Each row comes from the steps of one path. Every step used is in the known rows, and no mark comes twice. Write the path behind each row, first mark first.
Known rows
H L F J B C M: [  14    6  159  -83   61  -22  -99 -273    4   16   17    9  -16   88
 -246  240  246 -118  342 -295   90   87  -21 -169  -29   15 -306  151
 -173  115  293  -17    2  -97 -242 -233  -22 -125  274 -174  126 -179
 -164  -58   22 -181  125   24   93 -140  -20 -282 -177 -138]
U J F H: [ -44   82  293 -135  172 -105 -200 -290 -132  -31   70   14 -200  292
 -249   78   66 -156  161 -295  168   89  -98   11 -108   21 -182  165
 -115  143  211  -41  195   79 -193 -383  186 -174  335 -101   53 -191
 -134 -264  -80 -112    7  244  -64  -51   45 -209  -98 -200]
A B N C Z M Y: [ -65  -52  -40   74    8  341 -161  228 -115  111  -58  -30 -145  124
  -78  318  117   -1 -116    4  240  -76 -124 -271 -147  -74    2   82
 -116   34  -75  -23 -167   81  -70 -398   41  -66  379   20 -179 -205
  -73   32   76 -136    7  115  121   40 -128 -242 -191   54]
Z Y C A: [ 104 -303  127  -81   34  248 -149   84   10  -42    3  -11 -199  270
 -251  156    6 -140  147  -45  160  -59 -211 -192 -139  -64 -128  123
  -52   77   33  -61  -22  154 -193 -357   81  -77  284 -129 -103  -90
 -181  -10  -28 -159   21  371  118 -144  -55 -183 -118  -70]
M Y C Z: [  37 -178   76  -11   93  266 -190  181   19  -81  -37    5 -318  406
 -116  102   58  -57   36  -22  152  -26 -229 -113 -176  -48 -196  216
   18   63   86 -126  -75   68 -126 -367   64  -96  252 -115 -157 -123
 -143  -50  -71 -177   -3  217   68 -204    0 -130 -148  -56]
A B Y Z: [   7  -53   98  -25  -31  181 -169  -13    0   -5   13   30 -119  169
 -128  234  189 -101  -34   -8   75   22 -117 -184  -97  -70  -52  224
 -123   52   21  -37  -12  126 -254 -324   89 -233  351  -35  -79 -262
 -121   -3   54 -151   11  223   58  -70  -80 -241 -132  -61]
F J U A N B: [ -87    5  101    3   49  280 -214 -114   13  -86  182   70  156 -117
 -379  367  345 -141  -28 -181  252   -9    9 -239 -108   28  -55  -38
 -108   23   69  129  278  138 -264 -206  -77 -221  561  -39   27 -312
 -111    2  144  -70   14  451  252 -137  -23 -283 -164  -59]
L Q F J U A N C Z: [ -34  112   88  -82  167   21 -139 -324 -112  -82   66  -28   61   78
 -258  257  276  -73   77 -245  185   61  -62 -205   36   -9  -95  101
  -96   38   85   29  136   17 -212 -229  -56 -126  368  -50   50 -332
 -137  -63  104 -192   59  159  175 -189   38 -283 -135  -77]
H L J B: [  23 -111  131  -55   -9   83 -143 -270   55  -59  147   45  -51   51
 -316  231  221 -209  283 -266   60   64  -62 -130 -125   88 -320  150
 -201   87  301   17  145    7 -309 -240   -7 -233  352 -178   98 -177
 -179  -61   20 -110   68  309   82 -224    3 -244 -160 -184]
M Y C A N: [   1 -307   17  -23   91  296 -167   99  -80  -24    9  -18  -87  309
 -230  170   66 -139   90  -76  205  -54 -145 -260 -131  -22   -5   69
  -55   57   17  -28   -5  178 -172 -346   79 -118  338 -100  -82 -155
 -183   26   43 -143   20  359  161  -63  -74 -195 -105   12]
F L A J B Y: [ -76   46  202  -62   46   77 -162 -265   88  -60  151   -2  -28   60
 -237  270  261 -108   79 -151   81  155  -18 -186 -111  -70 -228  166
 -139   15  196   30  237   26 -317 -233  -68 -287  392 -119  112 -251
 -121  -34   -2 -153  -33  295  118 -137 -110 -248 -123 -139]
U A N C Z M: [   1   35   32  -35   38  194 -166   74  -66   13   59  -49  -76  110
 -134  307  170  -25  -96  -10  262  -59 -140 -270 -107  -23   18  120
  -92    6  -11   28   -1   87 -148 -297  -11 -114  382   23 -102 -235
 -110   47   75 -137  -10  186  135 -116  -46 -245 -136  -27]
J F H C Y Z M: [  81   25  197  -31  222   16 -199  126  -64 -124 -115   37 -402  393
  -88   11   -4  -34  -17 -127  158   40 -206  -32 -112  -61 -206  282
  -49  117   92  -88 -172   72  -39 -452  250  -51  164  -91  -91 -172
 -122 -122 -220 -176  142   68   49 -111   13 -148  -78   28]
Z M Y C: [ 102 -211   47   -6   83  298 -217  305   51  -62  -21  -13 -367  399
 -166  153  -15  -63   71  -61  191  -90 -223 -115 -166   16 -214  120
  -75  108  137 -126 -119   69 -138 -421   57  -81  247 -135 -158  -22
 -130  -23  -88 -158   34  213   86 -189   14 -128  -97   17]
H C M Y: [  61 -160  101   88  134  154 -150  147  -12 -102  -20   13 -359  375
 -139   70   35 -139  -33  -83  159  -18 -163  -86 -280   -4 -224  284
  -61  103   -2  -93 -140  143 -175 -326  142  -79  242 -108  -70 -114
 -125  -24 -102 -150   67  157    8 -170    5 -175  -89  -11]
Q F H C M Y: [  91  -61   95   46  248  -81  -97  -89 -157  -92  -27  -62 -368  451
 -138   34   28 -168  177 -228   93   54 -202  -73 -130  -22 -259  266
 -142   87  207  -84 -219   89 -189 -409  216  -22  123 -108  -22  -96
 -169 -110  -77 -203  166  -20  -36 -136  104 -178  -40    0]
B N A J: [-135  -86  148  -27   78  191  -97 -211  -72  140  190   30   15  102
 -187  150  178 -170  -62 -123  154  -27  -67 -219 -319  -69  -81   57
 -193   23  -20   80  149  222 -249 -383   40 -154  436  -54  -60 -263
 -129 -118  -27  -59  -85  327  105   69 -109 -231 -162 -146]
J B Y Z M: [  70  -40  101  -38  -36  234 -166  143   85  -55   12    2 -224  179
 -116  251  119  -28  -49   19   89   18 -134 -227  -62  -59 -117  238
 -152   52   85  -39  -53   71 -200 -321   22 -220  283  -65 -103 -182
  -96   53  -28 -146   24  202   79 -183  -41 -209 -123   -5]
N B Y C: [  23 -167  157   30   19  139 -160    5   19   34   14   -4 -138  137
 -217  241  188 -161   60  -17  104  -26  -94 -169 -179  -66 -103  129
  -75  101  -56  -89  -51  179 -255 -332   71 -137  350  -57  -86 -148
 -128   31   65 -166   14  200  108  -19 -118 -209 -150 -132]
N B Y Z: [   1  -87  186   -8  -10  166 -172    5  -11    5   20   55 -168  138
 -163  210  191 -126  -52  -15   36   10  -97 -165 -163  -76 -126  195
  -79   60  -21  -47  -68  193 -241 -352   98 -190  317    0  -75 -263
 -128    0   32 -159   33  230   74  -12  -55 -225 -130  -84]
N B C M Y Z: [ -57  -77  103   44   63  289 -139  263  -34   18  -78   37 -232  265
  -77  199  133  -14  -78   10  150  -50 -136 -214 -178  -90 -137  146
    4   55  -25  -78 -197   98 -130 -379   71  -50  258   -3 -133 -205
 -102    0    2 -183   68  102   90  -25  -14 -219 -140   43]
F H L J: [  93  -89  200  -89  130 -112 -171 -361  -35  -49  104   32 -142  194
 -316  130  169 -231  375 -343   -6   71  -94  -35  -93   81 -374  212
 -201  108  387    9   52   19 -292 -346   99 -152  264 -177  100 -194
 -217 -143   -6 -156   94  204   14 -130   62 -231  -95 -177]
J U A N: [ -29   -5   72  -32   81  189 -184 -129  -15 -109  168    9   36  104
 -307  251  233 -106  -22 -164  300  -27  -73 -236 -107   24   23   76
 -130   30   65   87  247  161 -272 -236  -18 -219  471  -51  -11 -280
 -125  -35  121  -77  -35  385  136 -224   24 -249  -98 -109]
C A J F H L Q: [  39   38  320 -222  284 -240 -154 -596 -286    4   40   14  -81  355
 -258    8   11 -199  369 -403  105   97 -118   17  -75    5 -178  167
 -162  139  292  -19   89   96 -204 -414  271  -85  230 -137   89 -230
 -265 -258  -56 -171  119  186  -20   95   80 -247  -40 -228]
J U A N C: [ -83    5   41   -4   70  155 -146 -118  -29  -42  126  -29   50   94
 -279  290  266 -105  -48 -119  332  -26  -52 -277  -93    2   36   53
  -99   42  -56   47  194  143 -263 -224  -57 -173  481   -5   -6 -284
 -104   10  152 -106  -25  323  127 -181  -38 -276  -99 -108]
Z M Y C A B N: [ -14 -274  -16   49   27  458 -154  242 -106   57  -31  -31  -65  171
 -215  285   50  -81   30  -49  260 -101 -137 -327 -119  -81   57  -28
 -122   46  -23  -27 -102  146 -116 -407   50  -50  396  -72 -174  -89
 -131   78   88 -129    9  296  213   30 -127 -223 -174   47]
Z Y C M: [ 125 -121   82  -33  128  232 -166  204   89  -49  -49  -22 -322  357
 -165  153   22  -38   55  -18  172 -103 -237 -107 -171  -40 -188  172
  -95  106   76 -119 -120   53 -156 -367   93  -49  231 -151 -146  -60
 -107  -18  -84 -157   13  171   89 -182  -21 -146 -136  -24]
F H L Q Y: [ 147  -18  174   15  235 -299 -157 -459 -180  -68   16   -9 -239  443
 -250    6   18 -201  325 -341   37   42 -182  -39  -73   74 -232  273
 -180  137  289  -32 -115  130 -266 -461  252  -68  137 -133  -21 -163
 -283 -193  -25 -192  227  -54  -45  -87  164 -198   30 -145]
J B N C A: [-106 -193   82   23  -40  185  -33 -194 -109  108   71  -47   57  -15
 -266  259  199 -200   93  -98  208   12    2 -357 -148  -71   31   64
 -167   60 -149   42   52  217 -238 -262    7 -134  451  -25    3 -241
 -162   73  159  -96    4  316   80   18 -162 -314 -177 -170]
U A J B C: [-157  107  127  -17  -62  151  -80 -182   38   -5  150  -20   83   89
 -180  302  221 -110   34  -72  328   54  -75 -310 -120  -58  -14   64
  -86   17   34   57  251   81 -297 -248  -80 -211  463  -55  -30 -170
 -121  -26   80 -107  -26  314   37 -200  -50 -291 -145 -191]
B C M Y: [  16 -127  101    4   72  153 -122  138   -9    0  -37  -15 -270  315
 -112  149   66  -59   43  -58  172  -44 -112 -155 -199  -39 -171  235
  -76   95   13  -72 -108   78 -174 -323   67  -69  251  -85  -60 -169
 -122  -36    1 -179   -2   98    0  -89  -27 -217 -104  -28]
F H L A N B: [  41  -63   96  -12  151  -57 -219 -337 -134   43  161    1   46  -13
 -336  270  278 -205  277 -294   59   15  -57 -173 -106   60 -176   52
 -197   41  255  127   31  145 -295 -358  107 -167  370  -49  102 -287
 -220  -55  135 -113  159  169  167   20   13 -270  -85  -85]
F H L A N: [  89  -81   91  -63  167 -104 -220 -352  -86   -8  154  -17  -29  124
 -312  186  217 -192  312 -308   54   33  -85 -142  -82   73 -220  148
 -214   58  307  101   62   97 -302 -346   99 -190  317 -117  127 -274
 -228  -77   83 -125  111  172  103  -86   27 -247  -54  -99]
U A J B C M Y Z: [-187  182   57   19   33  372  -85  156   56  -77   -5   -2  -63  331
  -35  266  152   65 -184   27  323   39 -152 -331  -72 -133  -37  122
   -3  -34   50  -37   59  -19 -166 -299  -74 -129  342  -36 -143 -158
  -58   27  -11 -165  -17  224   83 -220    2 -237 -151    7]
Q H L F J B C: [  17  -33  138  -98   75 -161 -109 -462  -64   20   57  -37   30  124
 -287  229  232 -209  524 -380   58  143  -49 -172   53   26 -314  112
 -202  115  406   14   31  -69 -300 -315   15 -114  262 -165  159 -132
 -209 -109   57 -197  201   25   23 -138   45 -282 -120 -172]
H C Y Z M: [  90 -116  132   38   80  231 -163  279   55 -135  -43   46 -362  326
  -90   69   30  -53 -111    9  147  -27 -228 -139 -214  -62 -219  278
  -52   64  -11  -89 -201  117 -121 -373  121  -86  205  -81 -150 -136
 -119   -9 -179 -158   90  160   85 -225  -12 -146 -106   35]
H L A N C: [   7 -152   54  -35   63   13 -190 -227  -42   55  144  -23  -10   59
 -285  244  254 -191  189 -202  112   -8  -58 -194 -161   62 -221   91
 -156   70   87   31   45  100 -303 -280    5 -185  363  -70  133 -276
 -185    2  105 -138   63  207  132  -79  -80 -265  -86 -115]
F L Q M Y C: [  72  -81   84   56  258   16 -172  -88  -66 -104  -87   -2 -372  597
 -224   14  -14 -111  199 -245   70    4 -222  -53  -76   68 -149  195
  -20  174  203 -144 -166   92 -180 -510  181  -13  176 -166 -126  -45
 -206 -107 -111 -219  172    3   42 -138  129 -126  -10  -48]
F J B Y Z: [  -4  -52  139  -42  -55  208 -169  -32  144  -80   33   60 -108  103
 -188  241  228 -110   14  -44   17   99  -45 -189  -54  -47 -226  244
 -116   65  102  -16   84   42 -253 -251  -27 -281  353 -122    7 -254
 -113   39  -18 -147   19  308   92 -196  -89 -237 -167  -52]
C A J F H L Q M Y Z: [ -17   88  207 -105  332  -56 -165 -326 -283 -103  -72   46 -263  648
 -166  -61  -81 -102  153 -333   62  112 -250  -22   -3  -18 -138  219
  -36  108  269  -97 -102   83 -106 -549  312  -13  112  -90  -58 -194
 -240 -215 -162 -247  187  120   -2   41  194 -176   34  -51]
H L F J B C Y Z M: [  19   32  128  -94   14  144 -131    2   61  -43  -71   48  -88  156
 -156  239  171   15  202 -195   98   76 -101 -228   55  -46 -312  148
 -124   60  298  -38 -118 -142 -137 -328  -37 -106  204 -140    4 -170
 -141  -42  -76 -212  160   24  177 -192  -19 -227 -176    6]

Which path is each row?
[-144   61  -47  126   41  310  -81   44 -116   77  -35  -48   -4  147
 -149  345  182  -42 -148  -68  326  -64  -47 -308 -125  -71   92   49
 -144   19 -114  -13  -52  108 -175 -332   17  -48  460   25 -118 -190
  -65   77  184 -132  -19  134  108   35 -101 -288 -182  -25] -> U A B N C M Y
[-167   65   96   46  154  266 -160   45  -24  -70   22   32  112   18
 -295  398  330   12  -44 -199  272   19   38 -318  -37  -41  -53  -20
  -15    7  127   72  135  -24 -176 -235 -118  -86  448  -50   30 -280
  -51    9  135 -169   14  225  305  -78  -58 -288 -163   67] -> F L J U A N B C M Y
[  -1   20  317 -132  267 -175 -148 -467 -257   69  -55  -11    7  287
 -241  137   86 -165  288 -269   98   89  -91  -80  -28 -103  -79   97
  -85  132  126  -89  -16  104 -191 -424  240  -32  253  -91   12 -181
 -209 -129   16 -231  121  107  106  212  -56 -248  -90 -186] -> N B Y C A J F H L Q
[  24 -130   31   14  -32  318 -218  278   13  -14   15  -14 -176   30
 -108  340  147   21  -29   -3  170  -14 -136 -240 -126  -72 -147  175
  -26   -6   28   20  -35   20 -125 -299  -56 -122  351  -24  -76 -223
 -103   15   38 -191    4  160  174 -139  -71 -248 -156   64] -> L A B C Z M Y
[ -68 -141  112  -92  -23   80 -114 -267  -72   44   61    4  182  -93
 -312  317  272 -176  264 -244  152   99   50 -340   12   -7  -29   49
 -133   71   84  123  168   88 -230 -207  -41 -213  427 -101  134 -290
 -189    0  111 -141   91  287  182  -40 -126 -346 -171  -72] -> L F J B C A N
[ 185   19  153   -9  245 -140 -204 -173 -140 -102  -45    9 -345  521
 -170   15  -36  -82  205 -256   27    9 -269  -75  -15   42 -257  257
 -145  113  341  -70 -246   61 -173 -533  229  -40   59 -115 -117 -134
 -247 -150 -117 -212  255  -85   20 -135  206 -161   34   -6] -> F H L Q Y Z M
[ -61    5   17   45  -10  309 -191  256 -105   41    5   -9  -18   57
 -110  393  160   26 -132   14  294  -79 -113 -356 -102  -61   81   37
   -9  -24  -25   77  -67  112  -99 -364   -5  -77  390   61 -162 -218
  -95   51  123 -150   43  157  211  -26  -49 -256 -151   93] -> U A N B C Z M Y
[  50  -53  160  -56   60  200 -175   92  141  -88  -29  -11 -165  117
 -182  301  210    1  104  -55   42   90 -100 -203   -7  -80 -242  208
  -63   54  244  -78   16 -124 -150 -260  -89 -158  286 -179  -44 -132
  -80   46  -65 -209   -9  162  221 -221 -129 -185 -215  -30] -> F L J B Y C Z M
[ -44  248  283 -183  323 -219 -177 -570 -217  -67   54  -18  -97  404
 -239   65   62 -134  266 -418  189  120 -118   31  -36   16 -142   96
 -136  124  377  -29  190   35 -230 -446  196  -83  289 -122   75 -159
 -188 -274  -64 -173   97  124  -35  -10  144 -217  -39 -225] -> U A J F L Q H
[-102 -172  132  -74    4   87  -98 -244  -46   27   95    1  186  -85
 -326  321  292 -171  273 -212  127   97   56 -365  -25   -8  -48   45
 -107   54  152  131  205   47 -258 -205  -61 -211  435 -135  145 -287
 -179   11  118 -130   52  333  208  -57 -164 -331 -164  -65] -> F L J B C A N
[ 134  -77   96    9  187  -16 -158   53 -160 -102  -25  -54 -414  403
  -88   71  -10 -108  142 -166   87   54 -268 -100  -96  -41 -269  269
  -87   50  247  -61 -249   59 -109 -455  181  -29  103  -80  -95  -95
 -169 -116 -121 -212  171    1   10 -186  111 -153  -54   51] -> Q F H C Z M Y
[-131   74  276 -135  273  -91 -150 -482 -226  150   70   56  -18  213
 -217   49  117 -131   99 -361  123   44  -10  -63 -215  -17  -91   36
 -160  133  141   47  164  147 -175 -484  179 -107  366 -117   40 -294
 -158 -281 -107  -91   21  151  114  207  -70 -228 -129 -171] -> B N A J F L Q
[ -64  176  124  -47  -37  318 -148   73   94  -92   80    2  -70  195
  -97  318  150   15 -195   34  227   55 -149 -290  -43 -114  -40  148
 -117  -31   93  -11  113   34 -221 -304  -65 -233  369  -29 -131 -163
  -61   54  -21 -146  -45  315  109 -214  -26 -227 -132  -39] -> U A J B Y Z M
[ -97   70  137  -18  -36  309  -99  232   87  -50  -14   -2 -121  200
  -77  254   98   69 -107   42  246   23 -148 -317  -54 -121  -92  162
  -59   14   16  -53    1  -29 -134 -304  -47 -135  314  -49 -142 -132
  -49  -25  -76 -143   -2  167   97 -232  -57 -210 -181    8] -> U J B C Y Z M
[ -97 -157  230  -33   79  318 -120  -26   -1  -43   88    3   39  100
 -265  263  220 -123  -53   11  219   25  -91 -263 -165 -193  -40   48
  -21   15 -122  -67  143  166 -238 -216  -42 -131  422  -36  -81 -215
 -102   31   61 -179  -90  446  204  -35 -141 -235 -153 -134] -> N B Y C A J U
[-166   76  -42  128   88  378  -91   77  -77    0  -10  -40   32  120
 -198  360  233    7 -205  -76  393  -55  -35 -330  -92  -99  100   29
 -118    5 -132   -7   39   80 -169 -264  -57  -52  498   24 -116 -234
  -26   69  197 -128  -55  199  160  -59  -81 -287 -178  -16] -> J U A B N C M Y
[   9  -67  292 -101  280 -163 -143 -422 -247  -61   31  -18 -149  343
 -223  -15  -10 -255  209 -293  159  112 -148  -12 -180  -39 -129  193
  -84  149   42  -54   69  201 -196 -379  268  -54  257 -107   62 -155
 -209 -186 -123 -181  126  229  -43   24   45 -237  -37 -185] -> L Q H C A J F
[-110  112  137  -11  120  171 -157 -120  -40  -26   52   30  176 -107
 -321  393  379  -40    8 -237  276   22   49 -288  -18  -37  -23  -19
  -79   41   45   88  157   37 -198 -189 -103 -114  473  -22   61 -317
  -76   -4  150 -157   41  183  271  -63  -38 -330 -188  -41] -> L F J U A N B C M
